Below is a small trained network, with its code and all its weights. Each question gives an input and a class and asks what happens when units are switched off, that is, made to give their printed mean instead of their output.

import numpy as np


def w(rows, s, z=0):
    codes = np.array(rows[::2]) - 128.0
    scale = np.full(codes.shape[1], s)
    scale[-1] = z or s
    return codes * scale


def norm(h):
    return h / np.sqrt((h * h).mean(-1, keepdims=True) + 1e-5)


def f(y):
    return np.maximum(y, 0)


def log_softmax(a):
    a = a - a.max(-1, keepdims=True)
    return a - np.log(np.exp(a).sum(-1, keepdims=True))


def net(x, mask):
    res = np.array(x, float).reshape(1, 4) / 4 @ E
    u = 0
    for l in range(3):
        y = f(norm(res) @ A[l][:, :-1].T + A[l][:, -1])
        res = res + np.where(mask[u : u + 11], y, B[l][:, -1]) @ B[l][:, :-1]
        u += 11
    return log_softmax(norm(res)[-1] @ U[:, :-1].T + U[:, -1])


A, B = {}, {}
E = w([
[238,92,62],'x0',
[129,127,129],'x1',
[157,239,50],'x2',
[240,117,255],'x3',
],0.0033)
A[0] = w([
[80,116,167,2],'0.n0',
[75,192,184,228],'0.n1',
[143,185,85,98],'0.n2',
[178,158,194,198],'0.n3',
[124,84,137,52],'0.n4',
[92,171,166,192],'0.n5',
[145,196,122,160],'0.n6',
[159,97,99,64],'0.n7',
[160,253,117,189],'0.n8',
[120,175,181,53],'0.n9',
[103,115,85,126],'0.n10',
],0.015,0.0049)
B[0] = w([
[135,120,205,154],'0.n0',
[53,101,119,249],'0.n1',
[127,96,179,189],'0.n2',
[156,6,44,253],'0.n3',
[130,147,87,143],'0.n4',
[85,106,131,208],'0.n5',
[123,130,46,196],'0.n6',
[98,96,145,159],'0.n7',
[127,118,42,254],'0.n8',
[112,56,99,162],'0.n9',
[146,129,151,184],'0.n10',
],0.011,0.0065)
A[1] = w([
[89,105,78,253],'1.n0',
[203,98,93,147],'1.n1',
[70,173,214,118],'1.n2',
[97,193,119,121],'1.n3',
[133,168,143,105],'1.n4',
[89,193,96,200],'1.n5',
[175,165,174,93],'1.n6',
[24,204,224,85],'1.n7',
[145,75,161,48],'1.n8',
[174,192,152,80],'1.n9',
[244,149,83,120],'1.n10',
],0.011,0.0041)
B[1] = w([
[160,180,206,249],'1.n0',
[121,193,148,186],'1.n1',
[70,234,229,141],'1.n2',
[148,101,116,131],'1.n3',
[119,157,152,128],'1.n4',
[159,168,197,150],'1.n5',
[133,96,118,128],'1.n6',
[128,255,230,148],'1.n7',
[106,125,178,143],'1.n8',
[121,78,145,128],'1.n9',
[186,198,95,157],'1.n10',
],0.0075,0.011)
A[2] = w([
[175,139,140,67],'2.n0',
[127,99,61,143],'2.n1',
[59,184,121,91],'2.n2',
[154,113,120,91],'2.n3',
[126,170,160,81],'2.n4',
[94,49,78,73],'2.n5',
[115,161,80,72],'2.n6',
[126,133,126,105],'2.n7',
[150,203,106,1],'2.n8',
[148,121,174,77],'2.n9',
[4,100,128,63],'2.n10',
],0.015,0.0074)
B[2] = w([
[25,88,167,141],'2.n0',
[115,127,192,254],'2.n1',
[23,142,58,181],'2.n2',
[138,128,85,149],'2.n3',
[184,68,111,163],'2.n4',
[53,204,189,225],'2.n5',
[143,169,206,159],'2.n6',
[141,111,131,128],'2.n7',
[160,254,114,148],'2.n8',
[158,186,115,154],'2.n9',
[231,156,91,222],'2.n10',
],0.0073,0.0057)
U = w([
[51,186,218,188],'0',
[28,194,45,106],'1',
[67,11,201,159],'2',
[58,33,2,6],'3',
[207,148,242,85],'4',
[185,243,87,170],'5',
[230,24,153,113],'6',
[208,100,5,223],'7',
],0.024,0.0024)

Each question gives the input, the list of numbers given to net, and the class t.
The units are the neurons (one row each of A and B). Each row of codes is followed by its name. A weight is (code - 128) times the scale printed after its matrix; where a second scale follows, it is the last column's (A, B and U).
mask holds one flag per neuron, layer by layer. A switched-off neuron (its flag False) gives its mean, the last column of its row in B, instead of its output. The means were averaged over made-up inputs and are rounded, as every weight is.
A unit's drop is (log p(t) with every unit on - log p(t) with that unit switched off) / (log p(t) with every unit on - log p(t) with every unit switched off).
The circuit of an input: a set's keep is (log p(t) with only the set's units on - log p(t) with every unit switched off) / (log p(t) with every unit on - log p(t) with every unit switched off). Starting from the 12 units with the biggest drops (on a tie, the unit counted first), units are removed one at a time, each time the one whose removal leaves the highest keep (on an exact tie, the one counted first), for as long as the keep stays at least 0.8.
units of the circuit, in order: the units of the circuit, biggest drop first
most important unit: the unit with the biggest drop
top k neurons: the k neurons with the biggest drops, biggest first
top k neurons in layer l: the k neurons of layer l with the biggest drops, biggest first
drop of u: that unit's drop, to one decimal
input [4,4,-1,0], class 4: most important unit => 0.n3
input [2,6,0,5], class 6: units of the circuit, in order => (0.n3; 0.n8)
input [5,-8,-6,-5], class 4: units of the circuit, in order => (0.n8; 0.n1)
input [1,2,0,-8], class 4: top 2 neurons in layer 0 => (0.n8; 0.n1)
input [-5,3,-2,-4], class 0: top 2 neurons => (0.n3; 0.n8)
input [1,5,-8,-7], class 4: top 2 neurons => (0.n1; 0.n3)
input [7,-6,-7,-4], class 4: top 2 neurons => (0.n8; 0.n3)
input [3,-8,1,-8], class 5: units of the circuit, in order => (0.n1; 0.n3)
input [7,-6,2,-1], class 5: top 2 neurons in layer 0 => (0.n3; 0.n1)
input [-8,1,0,-8], class 0: top 3 neurons => (0.n3; 0.n8; 1.n7)
input [4,6,-7,3], class 6: top 2 neurons => (0.n1; 0.n5)
input [8,6,-8,-7], class 4: top 3 neurons in layer 0 => (0.n3; 0.n6; 0.n8)
input [-6,0,1,1], class 3: top 2 neurons => (0.n1; 2.n10)
input [-8,-4,-8,-6], class 0: units of the circuit, in order => (0.n3)
input [1,7,6,-2], class 5: top 2 neurons => (0.n3; 0.n1)
input [2,-8,-4,2], class 6: top 2 neurons => (0.n1; 0.n5)
input [3,2,0,8], class 6: top 2 neurons => (0.n3; 0.n8)
input [-2,0,-2,-8], class 0: top 2 neurons in layer 0 => (0.n8; 0.n6)
input [1,-2,-5,8], class 6: top 2 neurons in layer 0 => (0.n1; 0.n5)
input [1,-2,-8,6], class 6: top 3 neurons => (0.n1; 0.n5; 2.n2)
input [-8,1,0,2], class 2: units of the circuit, in order => (0.n9)
input [2,7,2,-8], class 5: top 2 neurons => (0.n1; 0.n3)
input [1,7,8,1], class 7: top 2 neurons => (0.n8; 0.n1)
input [2,-4,-2,-5], class 4: top 3 neurons => (0.n3; 0.n1; 0.n8)
input [-1,-3,-3,-5], class 0: top 2 neurons => (0.n8; 0.n3)
input [1,3,1,-7], class 5: top 2 neurons in layer 2 => (2.n1; 2.n5)
input [2,7,4,-6], class 5: most important unit => 0.n1
input [4,-5,-8,-3], class 4: drop of 0.n8 => 0.2
